Here is a tiny trained network, its code and every weight. The questions are about switching its units off for an input and a class, where a switched-off unit gives its printed mean instead of its output.

import numpy as np


def w(rows, s, z=0):
    codes = np.array(rows[::2]) - 128.0
    scale = np.full(codes.shape[1], s)
    scale[-1] = z or s
    return codes * scale


def f(y):
    return y / 2 * (1 + np.tanh(0.7978845608 * (y + 0.044715 * y**3)))


def log_softmax(a):
    a = a - a.max(-1, keepdims=True)
    return a - np.log(np.exp(a).sum(-1, keepdims=True))


def net(x, mask):
    res = np.array(x, float).reshape(1, 7) / 4 @ E
    y = f(res @ A[0][:, :-1].T + A[0][:, -1])
    res = res + np.where(mask, y, B[0][:, -1]) @ B[0][:, :-1]
    return log_softmax(res[-1] @ U[:, :-1].T + U[:, -1])


A, B = {}, {}
E = w([
[196,87,86,175,159,4],'x0',
[67,179,170,255,169,113],'x1',
[166,245,132,108,105,128],'x2',
[171,194,99,176,55,159],'x3',
[131,133,177,169,64,148],'x4',
[61,98,62,92,85,89],'x5',
[143,97,231,86,68,43],'x6',
],0.0079)
A[0] = w([
[62,68,105,41,164,80,111],'n1',
[139,204,169,146,156,64,197],'n2',
[172,254,140,203,180,107,121],'n3',
[183,93,153,170,109,72,121],'n4',
[158,155,172,43,97,197,229],'n5',
[171,161,135,56,127,177,186],'n6',
[188,136,195,142,62,84,178],'n7',
[112,35,133,112,186,71,208],'n8',
[140,135,215,119,73,100,238],'n9',
[127,55,148,82,124,27,189],'n10',
[167,161,30,105,108,184,210],'n11',
[152,135,178,106,74,59,191],'n12',
[5,154,114,118,77,164,175],'n13',
[166,155,45,62,110,131,255],'n14',
[30,191,154,174,85,166,185],'n15',
[173,121,61,162,110,87,190],'n16',
[50,157,128,166,90,176,149],'n17',
[144,77,117,216,199,193,186],'n18',
[187,113,154,244,228,145,202],'n19',
[158,62,146,138,135,74,148],'n20',
[98,177,195,109,74,218,242],'n21',
],0.0084,0.0038)
B[0] = w([
[50,66,111,60,228,52,206],'n1',
[127,146,198,159,106,67,197],'n2',
[93,254,180,140,133,41,240],'n3',
[141,113,138,146,63,145,170],'n4',
[224,165,147,36,194,192,227],'n5',
[194,159,121,43,127,146,195],'n6',
[187,130,187,148,46,165,196],'n7',
[43,33,145,84,115,94,224],'n8',
[186,117,198,137,124,139,208],'n9',
[127,6,133,104,96,75,219],'n10',
[183,195,22,116,122,134,232],'n11',
[210,83,164,152,71,124,192],'n12',
[161,94,64,167,210,156,200],'n13',
[207,124,45,81,127,105,226],'n14',
[122,128,136,224,221,164,212],'n15',
[148,136,64,158,50,66,193],'n16',
[113,141,98,202,228,150,183],'n17',
[9,151,99,131,67,178,226],'n18',
[18,188,144,95,36,142,254],'n19',
[129,55,131,131,76,134,176],'n20',
[175,136,181,135,195,155,236],'n21',
],0.008,0.0078)
U = w([
[80,21,105,65,182,24,68],'0',
[83,251,177,171,103,37,106],'1',
[194,168,69,30,172,170,75],'2',
[101,139,103,254,225,192,48],'3',
[198,159,5,149,73,96,177],'4',
[199,146,202,98,161,196,254],'5',
[184,43,168,153,33,98,61],'6',
[25,111,105,117,65,208,240],'7',
],0.0071,0.0018)

Each question gives the input, the list of numbers given to net, and the class t.
The units are the neurons (one row each of A and B). Each row of codes is followed by its name. A weight is (code - 128) times the scale printed after its matrix; where a second scale follows, it is the last column's (A, B and U).
mask holds one flag per neuron, in row order. A switched-off neuron (its flag False) gives its mean, the last column of its row in B, instead of its output. The means were averaged over made-up inputs and are rounded, as every weight is.
A unit's drop is (log p(t) with every unit on - log p(t) with that unit switched off) / (log p(t) with every unit on - log p(t) with every unit switched off).
The circuit of an input: a set's keep is (log p(t) with only the set's units on - log p(t) with every unit switched off) / (log p(t) with every unit on - log p(t) with every unit switched off). Starting from the 12 units with the biggest drops (on a tie, the unit counted first), units are removed one at a time, each time the one whose removal leaves the highest keep (on an exact tie, the one counted first), for as long as the keep stays at least 0.8.
circuit, biggest first: the units of the circuit, biggest drop first
most important unit: the unit with the biggest drop
top k neurons: the k neurons with the biggest drops, biggest first
drop of u: that unit's drop, to one decimal
input [-4,7,6,7,6,5,7], class 3: top 3 neurons -> [n15, n17, n13]
input [-4,-1,6,8,3,0,-6], class 2: top 4 neurons -> [n11, n5, n6, n14]
input [4,3,-1,-6,-2,-6,-4], class 7: circuit, biggest first -> [n18, n19]
input [2,-5,-2,-7,5,-6,2], class 6: circuit, biggest first -> [n7, n12, n20]
input [6,-5,1,-1,-8,-7,-7], class 4: top 2 neurons -> [n16, n5]
input [3,-7,8,-8,5,-8,7], class 6: most important unit -> n10
input [-1,5,4,2,3,1,-3], class 3: top 2 neurons -> [n15, n17]
input [-7,0,1,-4,-4,6,3], class 0: top 3 neurons -> [n1, n11, n7]
input [2,0,4,-1,3,-2,2], class 6: top 2 neurons -> [n12, n7]
input [-2,-6,3,7,8,6,3], class 2: top 3 neurons -> [n14, n11, n5]
input [6,5,-8,8,-6,-2,0], class 7: top 2 neurons -> [n18, n19]
input [-2,7,-7,3,7,4,-1], class 3: drop of n19 -> 0.0
input [-1,5,8,-4,0,5,-1], class 3: drop of n19 -> 0.2
input [0,8,-5,2,-6,-2,-3], class 1: drop of n3 -> 0.6
input [6,-2,5,-3,2,7,7], class 6: circuit, biggest first -> [n12]
